[100 = 0]
[105  92  96  98 116 109 109  90 104 107  71 112 100  76 103 109  98  79
 100  88  88 100 122  95  97 104  84 133  99  98  94  87  98  80 105  87
 126 105  86  86 107 124  98 124  96  79  91 108 116  88  36 100 104 112
 115  88  93 105  92 102  95  90  98 108 111  79 128 125 101  85  94 107
  84 130  91]	0
[112 105 109 101  91  98  82 105 101  97 128  90 102 122  93  95 106 120
  99 106  90 101  74  99 110  98 117  80 100  95 110 152 109 114  93 116
  81 113 108 131 101  74  99  93  96 122  92 112  92 103 160  95  93  76
  87 112 106  79 109 100 102  97 101 102  92 126  60  79 100 125  98  99
 111  49 118]	20
[103  90  87  97 107 104  91 104 112 105  82  93  97  79 116  84 110 101
  98  79  72 107 165 102  80 103 103 125 106  96  87 110  88  97 102  90
 137  96 108  88  97 120  99 100  74  97  98  92 108  94  76 106 113 134
 102  96  80 100 104 101 109 101  93 125  96  93  99 100 124  98 108  89
  90 151  76]	6
[113  92  95  97 101 103  78 108 114 105  99  85  98  91 114  80 115 114
  98  79  70 108 150 101  85 102 116 114 107  92  93 148  94 105  97 100
 126 106 115 111  98 104  98  96  68 113  91 101 105  94 106 104 109 124
  94 104  84  87 110 101 111  97  93 128  91 109  72  85 124 125 107  88
  96 115  87]	13
[102 106 111 102 101 102 112  89  89  99 105 114 104 111  83 120  89  91
 102 116 107  94  38  93 122  99  89  89  93 100 114  99 113  94  99 106
  72 112  85 113 109  86 100 115 122  89  93 117 102 100  98  91  87  65
 105 100 114  97  92 100  88  90 106  82 109 100 107 115  79  92  89 116
 104  60 123]	8
[109 107 114 102  99 102 104  90  92  98 114 109 104 114  82 116  92  97
 102 117 103  95  37  94 123  99 100  82  93 100 115 118 117  97  96 110
  68 116  87 122 109  81  99 115 119  95  89 122 100 100 120  90  85  55
 102 104 115  89  96 100  89  89 106  83 106 110  94 108  77 102  88 117
 106  35 127]	11
[112  92  94  96 102 103  79 108 115 105  98  85  97  91 114  81 113 113
  97  81  70 108 154 102  85 102 115 117 107  93  93 146  94 105  98 100
 130 105 114 107  97 105  98  97  70 112  93  98 105  95 109 105 109 125
  94 103  84  87 110 101 112  99  93 126  92 108  73  87 128 123 107  88
  95 123  86]	13
[107 108 113 103  95 100 100  96  91  96 121 105 104 122  84 110  95 105
 101 118 103  95  38  95 125  98 101  75  95  98 116 120 115 104  95 113
  66 114  93 125 107  76 100 105 116 105  92 117  93 103 137  92  85  58
  96 107 116  88 100 100  92  93 106  84 102 114  83  96  80 107  91 111
 110  31 129]	15
[110  89  92  96 110 107  86 102 115 107  82  93  96  77 116  86 111 100
  98  75  69 107 160  98  82 103 105 134 106  93  87 133  92  96 101  94
 141 105 107  97 100 117  98 106  73  99  90 100 114  90  74 104 111 135
 102  96  81  94 104 102 108  95  92 128  96  97  93 101 125 116 105  90
  87 138  80]	6
[115  95  99  98  97 102  74 110 113 102 112  83  98 101 109  82 114 120
  98  86  73 106 135 100  90 101 120 102 106  93  98 161  98 110  95 107
 114 109 114 121  98  91  98  92  76 120  90 102  99  98 134 102 105 110
  90 109  91  82 112 101 110  98  95 124  89 117  60  79 121 129 105  88
 102  98  96]	17
[111 104 107 100  90  98  81 107 102  97 123  88 101 120  96  92 106 122
  99 104  90 102  85 100 107  99 119  77 100  95 108 149 106 115  93 115
  82 110 110 128 100  77  99  90  93 121  93 108  92 104 154  97  94  80
  87 113 104  82 110  99 104  99 101 103  90 125  58  78 104 124 100  96
 111  62 113]	20

[ 63  86 102  81 117  92 106  84 100  70 116 107  81 110 106  89  97  88
 118 113  95 104  89 124  97  85 102  75  78 105  87  96  90  99  78 121
  92  92]	8
[153  94  62  96 120  98 100 128 111 161 126  86  95 100  80 120 102 109
 129  69  96  81  99  82 109 122 109 133  84  90 106 114 141 107 103  69
 123 114]	5
[ 67  97  95  90 124  94  99  96  98 124 110 101  88 108 103  89 101 109
 114  70  95  92  99 107  92 107 108  88  93  85 104  99 119 107  99  76
 132  88]	3
[147  95  72 109 113 101 101 126 112 167 115  90 102  99  79 130 103 110
 118  65  99  69 104  78  98 121 108 129 103  92 111 110 140 109 110  65
 127 110]	6
[180  96  76 122  94 110 104 122 108 141 108  92 111  94  82 121 101 101
  96 103 104  87 104  61 119 106  95 104  96 105 104 112 145  99 108  87
  90 119]	12
[113  95  72 100 112  96 101 108 106 131 125  97  98 102  89 108  99 102
 108  78  97  75 100 100 100 110 107 117  87  95  96 106 127 106 104  86
 138  97]	7
[142  99 107 121  67 112 104 101  99  59  90 107 114  92  97 101  99  92
  78 157 106 107  96  84 126  88  83 117 102 123  91 101 119  88  94 133
  51 120]	18
[105 109 106 103  92 100  94 100  99 106  80  97 107  99  96 100 103  98
  98  91 102 105 103  97 100 101  98 100 106  98  98  99  96  96 104  98
 109  98]	9
[ 38  98 117  64 109  89  96  70  90  45 102 112  85 111 119  71  95  91
 105 138  95 118  97 131  94  80  99  68  84 104  89  92  47  92  80 131
  72  85]	8
[128  96  95 103  95 105 102 105 102  98 105  99 103  97  94 103 101  92
 106 119 102  99  98  77 110 101  99 104  91 107  94 102 112  97  98 107
  91 102]	11
[  0  89 107  50 137  78 102  66  92  55 118 113  68 116 129  64  93  94
 132 100  88 117  88 151  73  74 113  48  82  92  91  89  46 102  74 116
 104  73]	2
[115  90  60  93 143  89 106 122 108 174 122  93  81 107  88 128  99 116
 140  26  94  77 100 101  77 122 123 129  90  68 112 106 134 122 113  47
 175  96]	0
[175 124  94 145  76 115  90 136 105 169  70  85 139  82  77 127 104 118
  66  76 107  91 118  49 114 133  98 154 131  97 120 112 119 103 136  58
 128 113]	10
[162  97  81 112 104 105  96 124 108 144 112  92 111  95  83 119 105  99
 109  96 103  84  98  76 112 114  97 133  90 108 103 112 140 103 104  83
  93 114]	11
[ 54 109 125  84  99  93  91  82  94  71  91 103 105 101 108  81  99  91
  90 139 100 125  99 109 101  88  93  84  93 102  91  96  61  97  90 121
  67  90]	10
[171  94  90 122  84 111 104 127 107 132 105  94 104  94  81 123 103 101
  92 104 106  79 102  76 116 106  97 125 100 113 100 105 146  98 105  97
  93 124]	13
[ 99  94 115 104  84 101 103  92 101  51 100 105  94 101 108  89  98  87
  90 153 104 107  94 101 113  79  91  81  89 119  88  98 105  90  87 140
  51 110]	14
[111  92  79  98 111  99 102 113 108 130 116  96  93 106  91 110 102 103
 118  62  95  89  99  99 100 109 103 121  89  99 102 104 117 103  98  81
 128 103]	7
[145  91  85 119  86 110 107 120 107 106 113  97 102  98  90 129 100  97
 102 120 105  84  99  78 119 102  92 118  91 113  96 106 143  96  99 107
  94 112]	13
[176 101  93 123  71 108  96 116 108  99 102  93 117  89  82 113 102  90
  84 157 110  97 101  62 131 103  89 116  89 121  92 110 138  89  99 114
  52 119]	18
[  0 106 154  62 123  79  89  48  87  23  87 116  82 115 136  58  92  95
 108 118  89 143  93 157  76  68 100  35  96  92  89  82   2  91  78 132
  78  63]	5
[172  98 102 131  59 117 107 112 104  73  95 101 116  88  93 107 100  85
  73 166 111  99 102  78 130  78  83 116 103 124  88 103 140  87  95 129
  50 123]	19
[170  95  75 108 109  99 101 125 109 162 119  88 111  97  83 114 104 101
 110 103 101  84 100  67 111 119 101 135  90 102  98 116 123 102 107  85
 103 108]	10
[ 81 106 114  97  87  96  95  93  98  66  92 103 110  96 103  92 100  95
  91 132 100 113  98  98 107  94  91  70  99 106  90 103  84  89  88 122
  67 102]	13
[102  94 102  92  98  97  98  94 105  85 109 103  99 102  98  88  99  87
 103 133 101 101  95 106 109 135  96  79  81 110  92 101  99  92  88 115
  59 109]	11
[158 102 112 124  52 111 100 105 101  51  85 102 117  88  98  99 101  82
  67 173 111 106 102  75 136  89  76  99  98 131  87 100 123  83  93 145
  35 122]	20
[ 89  92 103  90  99  94  99  86 104  62 113 105  94 104 105  89  99  88
 102 151 101 106  91 106 112  82  94  76  75 115  85 101  92  89  80 137
  59 103]	13
